In the rows, 128 means zero.
Each row of numbers belongs to one of the elements below and depends on some of the facts about them. Some rows are named. Which element is each other row?

Some rows with their names:
107	110	134	104	94	139	122	154	160	117	72	116	131	116	134	92	107	130	137	36	124	151	139	115	113	150	100	96	130	125	132	118	150	118	94	150	157	148	110	136	94	141	128	117	78: <252>
133	99	118	98	162	138	128	144	157	157	118	150	107	108	131	92	145	158	132	95	126	146	132	116	104	135	116	102	133	138	146	106	142	138	121	182	128	136	95	195	97	145	124	135	86: <352>
147	123	126	103	70	146	114	152	165	125	81	119	126	109	136	99	111	136	140	54	123	148	142	108	115	171	80	94	124	118	131	110	153	115	94	146	163	144	112	139	101	153	128	120	87: <326>
165	111	125	110	107	153	128	150	165	141	120	143	129	112	151	92	120	140	149	88	106	148	133	118	126	141	129	99	118	113	122	107	154	128	105	162	144	114	100	172	104	141	138	147	81: <1267>
101	94	117	106	133	153	135	146	155	119	120	128	116	97	117	86	145	115	136	128	127	130	119	130	122	152	194	106	133	121	165	73	121	133	113	164	167	119	97	174	98	115	139	149	78: <1158>
44	111	132	116	159	151	150	140	159	133	71	149	154	114	131	94	154	132	153	76	122	115	136	109	126	114	130	70	140	137	123	109	153	126	123	174	141	103	83	162	98	134	126	130	87: <1106>
101	112	108	111	120	159	142	152	172	108	111	154	151	109	133	113	179	139	135	110	126	99	132	95	118	124	131	83	149	131	119	99	144	125	123	154	149	99	83	164	102	130	115	144	106: <719>
90	121	126	113	133	159	143	144	165	128	88	152	152	111	135	99	151	138	158	92	118	119	139	103	133	134	115	68	135	129	115	104	154	124	122	169	145	102	87	164	105	153	129	137	96: <2>
131	105	125	107	134	141	138	148	159	157	102	140	128	110	136	106	151	128	126	88	115	137	129	121	102	117	149	105	130	131	137	108	148	135	105	170	143	128	92	177	94	115	126	139	82: <20>
160	110	110	101	55	148	115	165	173	95	108	125	127	108	139	112	136	135	121	75	129	132	135	103	103	155	102	111	137	119	127	109	140	113	96	131	166	142	109	143	98	130	120	131	97: <644>
33	115	117	98	108	145	106	159	154	180	138	141	130	106	117	88	156	125	123	104	107	117	141	114	93	115	152	112	128	129	127	110	139	131	118	158	130	127	107	212	102	110	129	138	64: <169>
141	93	122	108	160	138	133	142	160	191	126	149	112	101	146	106	130	141	126	62	109	127	128	118	116	132	133	102	118	121	137	93	155	150	100	172	137	120	89	190	94	112	125	145	89: <871>
107	105	132	111	136	144	133	147	157	143	97	137	132	116	138	83	123	135	142	74	112	145	132	122	114	124	143	99	128	125	131	113	149	131	109	168	139	118	97	168	97	128	135	136	71: <1072>
120	103	131	109	96	152	130	156	162	138	130	131	136	121	152	92	126	124	141	90	114	145	130	127	143	130	154	94	130	122	129	116	137	122	112	156	142	122	101	178	101	117	134	143	74: <261>
98	131	114	100	107	147	107	152	153	162	135	150	128	108	117	78	144	145	142	111	112	149	143	113	93	130	123	105	127	131	123	118	150	131	123	174	124	129	109	204	106	158	131	134	67: <783>
125	101	126	103	134	147	133	150	161	144	104	145	123	106	142	91	135	138	139	77	113	134	131	116	104	134	139	109	123	123	130	106	150	133	106	168	143	135	96	174	99	137	136	143	85: <54>
76	112	126	99	109	146	119	160	156	129	118	150	134	115	129	87	147	135	141	88	114	152	135	115	86	108	143	124	127	130	126	137	148	130	118	176	123	160	109	183	103	150	138	136	72: <94>
140	97	128	103	124	150	133	154	164	132	106	144	128	109	153	89	130	138	144	78	112	139	130	115	108	129	136	113	119	117	126	115	150	131	106	165	142	138	99	165	101	141	141	147	87: <546>

There are 2 kinds of fact about the elements: Ψ, φ.
<1003> | Ψ <983> | φ flafesken
<1011> | φ puplal
<1014> | Ψ <46> | φ flafesken
<1019> | Ψ <858>
<1038> | φ flafesken
<1054> | Ψ <2> | φ tipam
<1059> | Ψ <41>
<1072> | φ zirekim
<1084> | Ψ <983>, <998> | φ buzu
<1086> | Ψ <34> | φ puplal
<1088> | φ buzu
<1091> | Ψ <589> | φ tipam
<1093> | Ψ <46> | φ pogrem
<1094> | Ψ <968>, <773> | φ pogrem
<1104> | Ψ <719> | φ pogrem
<1106> | Ψ <982> | φ zirekim
<1109> | Ψ <1200>, <333> | φ flafesken
<1117> | φ trezomem
<1158> | φ flafesken
<1181> | Ψ <722> | φ zirekim
<1187> | Ψ <143> | φ tipam
<11> | φ trezomem
<1200> | Ψ <1154>
<1239> | Ψ <719> | φ buzu
<1267> | Ψ <41> | φ buzu
<1272> | Ψ <956>
<129> | Ψ <983> | φ trezomem
<132> | Ψ <777> | φ trezomem
<137> | Ψ <999> | φ zirekim
<143> | Ψ <681>, <758>
<169> | φ flafesken
<186> | φ pogrem
<193> | Ψ <184> | φ buzu
<20> | φ pogrem
<216> | Ψ <1106>, <688> | φ puplal
<21> | Ψ <893> | φ zirekim
<242> | φ buzu
<246> | Ψ <968> | φ puplal
<252> | Ψ <1149>, <143> | φ zirekim
<261> | Ψ <813> | φ trezomem
<267> | Ψ <338>, <871> | φ puplal
<277> | Ψ <282> | φ pogrem
<282> | Ψ <184> | φ tipam
<2> | Ψ <1106> | φ buzu
<30> | Ψ <1011> | φ zirekim
<325> | Ψ <974>, <132> | φ tipam
<326> | Ψ <143> | φ buzu
<333> | Ψ <893> | φ buzu
<338> | Ψ <775> | φ flafesken
<346> | Ψ <20> | φ zirekim
<352> | φ puplal
<361> | Ψ <352>
<371> | Ψ <987>
<373> | Ψ <252> | φ pogrem
<384> | φ tipam
<410> | Ψ <683>, <795>
<41> | φ puplal
<46> | φ flafesken
<473> | Ψ <795>
<493> | Ψ <242> | φ flafesken
<546> | Ψ <956> | φ puplal
<54> | φ puplal
<559> | Ψ <46>
<567> | Ψ <968>
<568> | Ψ <143> | φ trezomem
<581> | Ψ <169>, <783>, <1093> | φ pogrem
<589> | Ψ <968> | φ pogrem
<61> | Ψ <1154>
<644> | Ψ <909> | φ tipam
<664> | Ψ <242> | φ buzu
<683> | φ puplal
<688> | φ puplal
<706> | Ψ <1093>
<70> | Ψ <11> | φ tipam
<717> | Ψ <998> | φ tipam
<719> | Ψ <1106> | φ tipam
<722> | Ψ <143> | φ flafesken
<740> | Ψ <1091>, <352> | φ flafesken
<753> | Ψ <242> | φ flafesken
<758> | φ tipam
<761> | Ψ <1014> | φ tipam
<773> | φ flafesken
<777> | φ puplal
<782> | Ψ <688> | φ buzu
<783> | Ψ <777>, <345> | φ buzu
<795> | Ψ <925> | φ flafesken
<79> | Ψ <925>, <987> | φ pogrem
<813> | φ pogrem
<848> | Ψ <1149>
<862> | Ψ <41> | φ flafesken
<871> | φ puplal
<893> | φ puplal
<909> | Ψ <681> | φ pogrem
<915> | Ψ <638>, <242> | φ buzu
<918> | Ψ <968>
<92> | Ψ <968>, <783> | φ flafesken
<935> | Ψ <971>, <871> | φ puplal
<94> | Ψ <132>
<956> | φ trezomem
<968> | φ flafesken
<971> | φ pogrem
<974> | φ buzu
<987> | Ψ <1158>
<998> | Ψ <688> | φ buzu
<999> | φ pogrem

Name these rows:
No name comes twice in this set of rows, the named rows included.
173	104	109	106	89	155	125	162	170	108	141	145	131	110	146	104	149	136	128	109	116	133	127	111	107	131	147	117	134	116	123	108	139	123	108	146	148	118	98	170	103	121	128	151	92 : <70>
111	97	122	104	114	149	129	155	163	142	125	136	127	112	145	95	140	132	132	93	117	128	129	118	127	133	149	103	132	125	135	105	136	127	111	156	143	118	98	181	99	111	128	143	81 : <1038>
175	100	108	108	109	151	126	158	169	129	141	146	127	109	145	108	149	139	123	105	115	128	126	111	110	133	148	111	134	119	128	100	139	133	108	147	149	105	93	178	100	114	122	152	93 : <282>
145	104	119	99	125	142	128	153	157	113	139	147	116	117	134	98	156	158	133	98	131	170	132	119	100	111	129	112	144	143	142	141	140	127	130	182	118	156	105	194	98	153	126	132	76 : <589>
151	101	131	109	110	148	139	155	163	130	111	141	134	114	152	106	141	131	138	76	111	147	127	122	110	110	156	114	126	123	125	125	150	130	102	164	144	137	100	167	97	126	136	145	82 : <277>
154	102	123	100	104	148	131	159	161	83	141	147	124	120	145	96	150	160	143	95	130	177	131	116	107	105	136	119	141	134	134	152	139	121	127	177	120	164	109	181	99	165	134	135	76 : <1094>
108	99	108	96	158	135	118	146	153	166	157	145	103	112	119	91	159	164	115	114	134	143	133	115	118	138	120	95	151	149	153	109	126	138	134	179	116	119	95	222	96	127	110	129	78 : <968>
148	113	106	100	79	140	113	157	168	132	98	122	118	104	125	116	143	133	109	76	132	120	135	103	99	168	90	104	140	128	137	92	141	122	94	135	169	134	103	149	94	120	107	123	98 : <758>
107	104	124	99	85	142	118	158	165	130	93	115	124	111	136	102	125	128	123	56	131	131	138	113	122	161	96	96	136	126	137	105	138	116	97	138	161	149	108	150	94	121	120	121	87 : <722>
138	98	128	102	129	146	132	155	162	103	120	148	126	118	144	92	136	152	144	84	124	163	127	117	111	122	132	117	132	130	136	135	144	129	119	177	125	156	103	172	100	154	133	139	81 : <361>
171	107	121	113	121	148	127	144	162	170	140	145	122	106	149	99	115	144	141	74	107	146	130	119	127	141	130	96	118	115	125	102	156	139	101	164	141	109	95	186	102	130	130	146	82 : <333>
116	99	121	104	154	149	138	142	155	127	92	137	114	92	115	83	140	123	143	114	123	135	120	126	104	151	179	113	121	122	161	73	136	138	109	176	166	134	95	166	99	137	146	148	84 : <683>

Now the same elements, written a new way:
Named rows:
137	121	150	124	149	156	123	120	129	122	106	114	163	156	145	136	113	139	127	120	125	124	132	130	124	114	141	118	173	136	123: <546>
140	175	122	131	167	114	123	119	117	126	106	113	130	151	140	155	111	119	126	142	129	144	134	114	120	130	145	144	127	135	146: <184>
143	177	122	145	149	137	123	119	120	121	104	113	132	154	155	157	118	129	115	139	150	142	134	124	120	118	160	124	145	133	142: <282>
133	127	128	118	141	117	127	120	117	141	106	112	129	131	118	137	112	139	123	121	127	139	133	133	120	129	114	124	108	137	123: <681>
120	122	123	135	152	134	131	118	116	121	107	111	130	128	120	140	113	161	118	124	127	164	132	119	128	137	133	129	132	137	129: <777>
141	162	154	125	117	114	168	119	137	139	107	112	144	127	117	127	112	138	113	121	143	132	153	118	120	116	128	119	149	134	134: <1106>
120	120	151	119	117	119	124	153	141	122	108	111	131	128	127	129	138	123	115	127	125	122	135	114	119	116	138	118	107	136	124: <1239>
120	123	138	123	141	113	130	125	124	122	107	109	127	129	121	130	128	137	123	142	125	130	133	113	129	131	133	131	104	136	140: <974>
127	119	141	122	116	127	125	140	138	120	144	111	131	153	140	128	140	118	129	119	125	123	134	113	120	113	121	118	105	135	142: <915>
142	120	124	119	125	116	145	117	116	124	134	110	130	153	121	129	112	136	127	118	127	132	133	115	129	126	114	131	107	133	144: <638>
122	132	122	138	116	144	124	121	117	121	105	113	133	128	133	130	133	140	114	121	143	128	133	134	120	115	143	119	151	133	124: <761>
136	126	126	124	117	155	124	122	123	126	103	124	132	130	121	135	139	140	115	120	145	126	133	152	119	115	132	117	140	135	122: <644>
121	121	124	118	125	117	123	134	118	122	105	134	131	135	121	138	130	116	117	120	126	123	131	134	119	116	130	117	117	137	121: <373>
121	128	122	126	117	118	124	129	118	122	107	117	132	128	126	130	112	119	114	122	127	126	133	116	119	115	132	119	148	134	123: <559>
119	132	130	119	144	111	133	122	122	125	118	111	130	127	119	129	111	120	126	122	125	132	132	112	125	137	126	137	106	137	143: <968>
129	119	149	123	136	150	122	119	122	121	105	113	164	129	125	131	114	135	115	121	125	126	134	135	129	128	144	118	166	134	123: <267>
121	120	139	125	153	136	135	117	117	122	106	111	132	129	120	135	114	168	118	121	126	147	132	128	128	141	129	119	139	137	124: <688>
163	217	136	128	122	132	164	120	155	155	108	144	139	165	120	129	114	132	128	119	167	125	144	115	117	110	123	118	160	146	133: <137>

Which element is each row?
No name comes twice in this set of rows, the named rows included.
125	159	124	136	143	116	121	155	148	121	108	112	131	151	162	145	126	115	127	151	126	124	138	112	119	114	163	120	111	137	145 : <193>
120	120	131	127	130	136	139	120	118	121	109	135	132	124	122	140	138	164	114	122	133	126	149	130	115	149	136	115	173	163	124 : <1086>

The same elements again, as new rows of numbers:
Some elements and their rows:
147	122	142	142	124	112	136	101	146	101	122	123	123	150	136	113	134	101	135	126	129	125	159	128	120	115	141	114	121	134	116	127	120	126	100	111	127	124	136	95	137	102: <795>
148	120	130	142	110	109	145	117	136	125	153	126	136	142	136	146	144	127	143	115	125	132	116	129	127	126	129	136	131	119	119	137	124	135	124	144	124	132	142	110	122	136: <346>
133	122	128	143	136	111	136	124	126	123	128	122	129	137	137	126	129	124	123	122	142	129	140	124	127	122	138	143	124	124	123	126	116	132	119	132	125	125	136	119	129	120: <371>
134	141	140	104	118	148	119	125	142	121	116	136	118	126	105	115	132	114	132	151	97	115	132	130	117	135	126	78	128	143	130	129	139	120	121	99	133	125	109	123	131	123: <1038>
142	137	123	137	122	157	138	158	140	124	137	124	121	124	177	138	119	126	126	108	132	151	125	130	137	97	154	117	135	112	116	115	74	128	116	188	136	118	113	135	109	116: <568>
125	132	114	142	131	118	113	119	139	128	149	125	132	117	143	124	119	145	138	123	171	123	149	98	119	134	98	156	126	134	122	146	148	115	144	127	111	133	159	121	137	137: <1104>
145	127	132	108	109	128	135	137	130	137	138	127	129	127	108	146	143	125	127	143	97	121	91	124	118	148	127	110	140	129	130	140	146	122	135	124	129	137	120	132	114	148: <1072>
140	112	140	142	128	103	137	142	118	121	119	102	127	144	143	123	133	108	110	129	139	133	135	121	117	122	170	143	125	123	123	123	99	134	113	139	135	130	140	106	116	104: <132>
135	119	130	141	134	110	136	126	125	122	128	118	130	137	139	124	128	121	122	122	143	129	140	122	126	122	140	145	125	126	122	128	118	130	117	133	127	127	138	117	128	119: <94>
144	115	131	154	107	103	132	134	140	119	121	140	134	147	154	133	138	112	133	115	129	139	120	140	149	119	147	149	126	114	116	140	127	139	118	107	137	148	132	124	119	107: <1267>
134	120	129	142	135	111	135	125	125	122	127	120	128	137	137	125	128	121	120	123	141	129	139	121	126	124	140	143	125	125	123	127	118	130	117	131	125	126	136	118	127	118: <1059>
114	120	122	89	147	127	133	136	89	152	120	132	132	116	101	157	108	133	94	145	109	130	108	108	126	142	133	140	137	122	144	124	151	125	124	134	139	133	107	156	116	157: <1011>
131	137	125	103	130	149	125	153	126	136	118	127	119	114	117	130	122	126	112	146	111	126	109	118	124	138	131	107	138	132	132	127	132	114	131	128	133	129	104	149	117	136: <681>
131	116	153	125	114	150	128	117	143	113	142	117	137	141	122	89	135	131	165	90	129	125	155	154	116	109	118	117	111	135	121	111	122	138	103	116	127	130	130	94	130	101: <92>
130	125	126	140	134	116	133	126	127	125	130	125	130	134	137	128	129	128	125	122	140	129	138	125	129	123	133	139	124	125	125	126	116	134	121	134	126	125	134	120	128	122: <1272>
126	127	97	170	103	101	118	119	152	117	131	165	145	139	134	153	150	130	139	112	117	135	109	160	162	122	122	136	118	118	129	121	120	162	119	105	123	127	113	143	118	111: <782>
137	135	145	154	131	126	136	129	144	149	136	176	119	163	164	141	149	139	149	106	109	137	122	146	153	122	130	137	115	98	115	144	119	144	153	98	135	142	126	125	125	119: <915>
119	143	129	100	119	142	103	150	126	142	125	131	127	111	114	133	123	133	116	152	114	119	123	106	113	142	131	107	129	141	140	130	142	121	144	117	135	134	120	134	113	136: <982>

Rows to name:
No name comes twice in this set of rows, the named rows included.
130	135	126	104	131	144	124	150	124	138	119	126	120	115	113	129	123	126	111	147	110	123	110	118	123	140	131	108	136	132	133	128	134	116	131	122	133	130	107	148	118	135 : <1149>
154	132	120	148	102	147	137	152	158	117	133	149	127	131	190	143	122	119	145	96	128	160	112	143	164	94	140	132	139	103	105	135	105	127	114	155	139	140	112	144	111	115 : <326>
107	94	137	106	141	141	138	132	90	149	153	114	153	130	113	126	113	158	134	73	138	141	129	139	123	115	116	180	115	112	136	100	133	146	105	152	133	138	123	128	112	135 : <246>
133	121	102	172	110	97	127	120	148	116	124	159	141	145	134	148	150	124	136	112	118	135	107	162	161	123	127	141	120	115	125	123	119	158	115	105	124	128	114	142	122	110 : <1084>
132	131	132	149	92	112	109	138	147	127	134	151	140	138	166	141	132	126	145	113	134	141	134	128	144	114	142	142	119	120	121	142	128	144	135	113	140	150	142	112	112	111 : <1239>
137	138	148	155	136	128	137	126	144	153	139	182	115	168	166	142	152	143	151	104	106	137	123	147	154	123	129	137	112	94	114	145	116	144	160	95	133	143	127	125	127	120 : <664>
89	167	138	134	101	148	53	111	150	123	143	115	129	107	165	122	113	141	148	140	161	132	191	94	92	112	131	108	109	172	147	115	120	125	186	153	128	127	185	79	125	113 : <719>
137	131	140	139	119	128	130	105	148	108	131	134	127	142	134	113	135	117	147	118	126	126	158	137	125	112	129	106	118	134	119	125	118	134	109	117	127	120	132	100	138	109 : <740>
126	137	132	105	137	141	124	145	121	144	119	134	118	122	108	128	129	131	113	150	105	118	113	120	120	147	129	109	131	131	135	130	137	120	141	112	131	130	110	143	121	137 : <638>
118	129	67	191	108	86	114	102	160	110	130	179	151	139	113	168	163	135	137	111	108	130	96	178	171	128	106	131	113	120	137	102	113	180	111	98	110	110	96	161	121	111 : <998>
132	127	131	107	134	129	125	145	119	134	113	120	120	122	107	125	126	118	104	154	113	119	112	115	117	147	138	116	135	135	134	129	140	115	129	110	131	133	113	141	120	131 : <925>
165	130	119	138	107	147	154	134	155	117	160	126	127	130	176	155	127	125	148	96	127	153	110	127	139	101	129	124	147	108	105	134	102	116	114	192	126	126	123	131	114	138 : <252>

